Below are the code and all the weights of a small trained network. Each question names an input and a class and asks about switching units off, where a switched-off unit gives its printed mean instead of its output.

import numpy as np


def w(rows, s, z=0):
    codes = np.array(rows[::2]) - 128.0
    scale = np.full(codes.shape[1], s)
    scale[-1] = z or s
    return codes * scale


def norm(h):
    return h / np.sqrt((h * h).mean(-1, keepdims=True) + 1e-5)


def f(y):
    return np.maximum(y, 0)


def log_softmax(a):
    a = a - a.max(-1, keepdims=True)
    return a - np.log(np.exp(a).sum(-1, keepdims=True))


def net(x, mask):
    res = np.array(x, float).reshape(1, 3) / 4 @ E
    u = 0
    for l in range(3):
        y = f(norm(res) @ A[l][:, :-1].T + A[l][:, -1])
        res = res + np.where(mask[u : u + 3], y, B[l][:, -1]) @ B[l][:, :-1]
        u += 3
    return log_softmax(norm(res)[-1] @ U[:, :-1].T + U[:, -1])


A, B = {}, {}
E = w([
[50,153,100,77,131,42,134],'x0',
[130,181,254,82,125,28,207],'x1',
[126,68,180,235,22,85,144],'x2',
],0.0078)
A[0] = w([
[185,162,194,97,212,168,227,3],'L0N0',
[98,163,178,136,71,127,140,55],'L0N1',
[127,58,98,172,2,96,66,102],'L0N2',
],0.0087,0.0078)
B[0] = w([
[85,77,233,2,207,233,2,208],'L0N0',
[51,50,47,226,164,115,243,157],'L0N1',
[52,154,192,106,98,183,99,255],'L0N2',
],0.008,0.005)
A[1] = w([
[124,63,41,96,128,83,82,5],'L1N0',
[145,173,2,103,161,206,85,85],'L1N1',
[95,131,161,131,111,159,190,11],'L1N2',
],0.0087,0.0024)
B[1] = w([
[31,9,237,174,146,86,138,159],'L1N0',
[144,85,214,223,49,23,254,254],'L1N1',
[225,142,57,146,227,140,142,161],'L1N2',
],0.007)
A[2] = w([
[184,109,108,153,99,242,19,3],'L2N0',
[247,151,210,179,124,197,136,212],'L2N1',
[84,114,51,168,82,166,2,178],'L2N2',
],0.0095,0.0043)
B[2] = w([
[171,250,197,96,169,176,27,175],'L2N0',
[245,71,1,170,158,187,171,254],'L2N1',
[89,208,33,82,69,91,34,176],'L2N2',
],0.011,0.009)
U = w([
[251,20,48,242,130,167,230,213],'0',
[27,56,207,202,84,37,213,253],'1',
[219,23,223,36,237,249,85,46],'2',
[51,229,198,12,216,68,130,51],'3',
[204,192,35,217,59,218,20,59],'4',
[19,190,55,121,6,75,40,104],'5',
],0.012,0.0046)

Each question gives the input, the list of numbers given to net, and the class t.
The units are the neurons (one row each of A and B). Each row of codes is followed by its name. A weight is (code - 128) times the scale printed after its matrix; where a second scale follows, it is the last column's (A, B and U).
mask holds one flag per neuron, layer by layer. A switched-off neuron (its flag False) gives its mean, the last column of its row in B, instead of its output. The means were averaged over made-up inputs and are rounded, as every weight is.
A unit's drop is (log p(t) with every unit on - log p(t) with that unit switched off) / (log p(t) with every unit on - log p(t) with every unit switched off).
The circuit of an input: a set's keep is (log p(t) with only the set's units on - log p(t) with every unit switched off) / (log p(t) with every unit on - log p(t) with every unit switched off). Starting from all 9 units, units are removed one at a time, each time the one whose removal leaves the highest keep (on an exact tie, the one counted first), for as long as the keep stays at least 0.8.
units of the circuit, in order: the units of the circuit, biggest drop first
most important unit: the unit with the biggest drop
top k neurons: the k neurons with the biggest drops, biggest first
top k neurons in layer l: the k neurons of layer l with the biggest drops, biggest first
drop when u is switched off: that unit's drop, to one decimal
input [-7,-5,1], class 4: top 3 neurons => L2N0, L2N2, L0N2
input [3,-7,-7], class 1: units of the circuit, in order => L1N1, L2N1
input [3,2,4], class 1: top 2 neurons => L2N1, L2N2
input [0,0,4], class 4: top 2 neurons => L1N1, L0N2
input [-6,0,5], class 4: units of the circuit, in order => L1N1, L2N2
input [8,-1,-3], class 1: most important unit => L2N1
input [2,-8,1], class 5: top 2 neurons => L0N2, L2N2
input [1,-5,0], class 1: units of the circuit, in order => L1N1, L2N1, L1N0
input [3,-5,-8], class 1: top 2 neurons => L1N1, L2N1
input [6,-8,-2], class 1: top 2 neurons => L1N1, L2N1
input [0,-6,-7], class 0: top 2 neurons => L1N1, L0N1
input [-8,6,0], class 2: top 2 neurons => L0N0, L1N1
input [1,3,3], class 1: top 2 neurons => L0N1, L2N1
input [8,-6,-4], class 1: most important unit => L1N1
input [-8,0,-7], class 0: top 3 neurons => L2N1, L1N1, L0N2
input [-7,-1,-8], class 0: top 2 neurons => L1N1, L2N1
input [7,0,-3], class 1: top 2 neurons in layer 2 => L2N1, L2N0
input [4,-3,-6], class 1: top 2 neurons => L2N1, L1N1
input [0,-1,-8], class 0: top 2 neurons => L1N1, L0N1
input [-2,-5,7], class 4: most important unit => L2N0
input [0,4,-1], class 2: top 2 neurons => L0N0, L2N2
input [2,1,-5], class 3: top 3 neurons => L2N1, L0N1, L1N0
input [1,-2,3], class 5: drop when L2N1 is switched off => 0.1
input [6,-6,8], class 5: drop when L1N1 is switched off => 0.0
input [-6,-6,-8], class 0: drop when L1N1 is switched off => 3.3
input [4,-5,2], class 5: drop when L0N2 is switched off => 0.7
input [3,-6,3], class 5: top neuron in layer 0 => L0N2
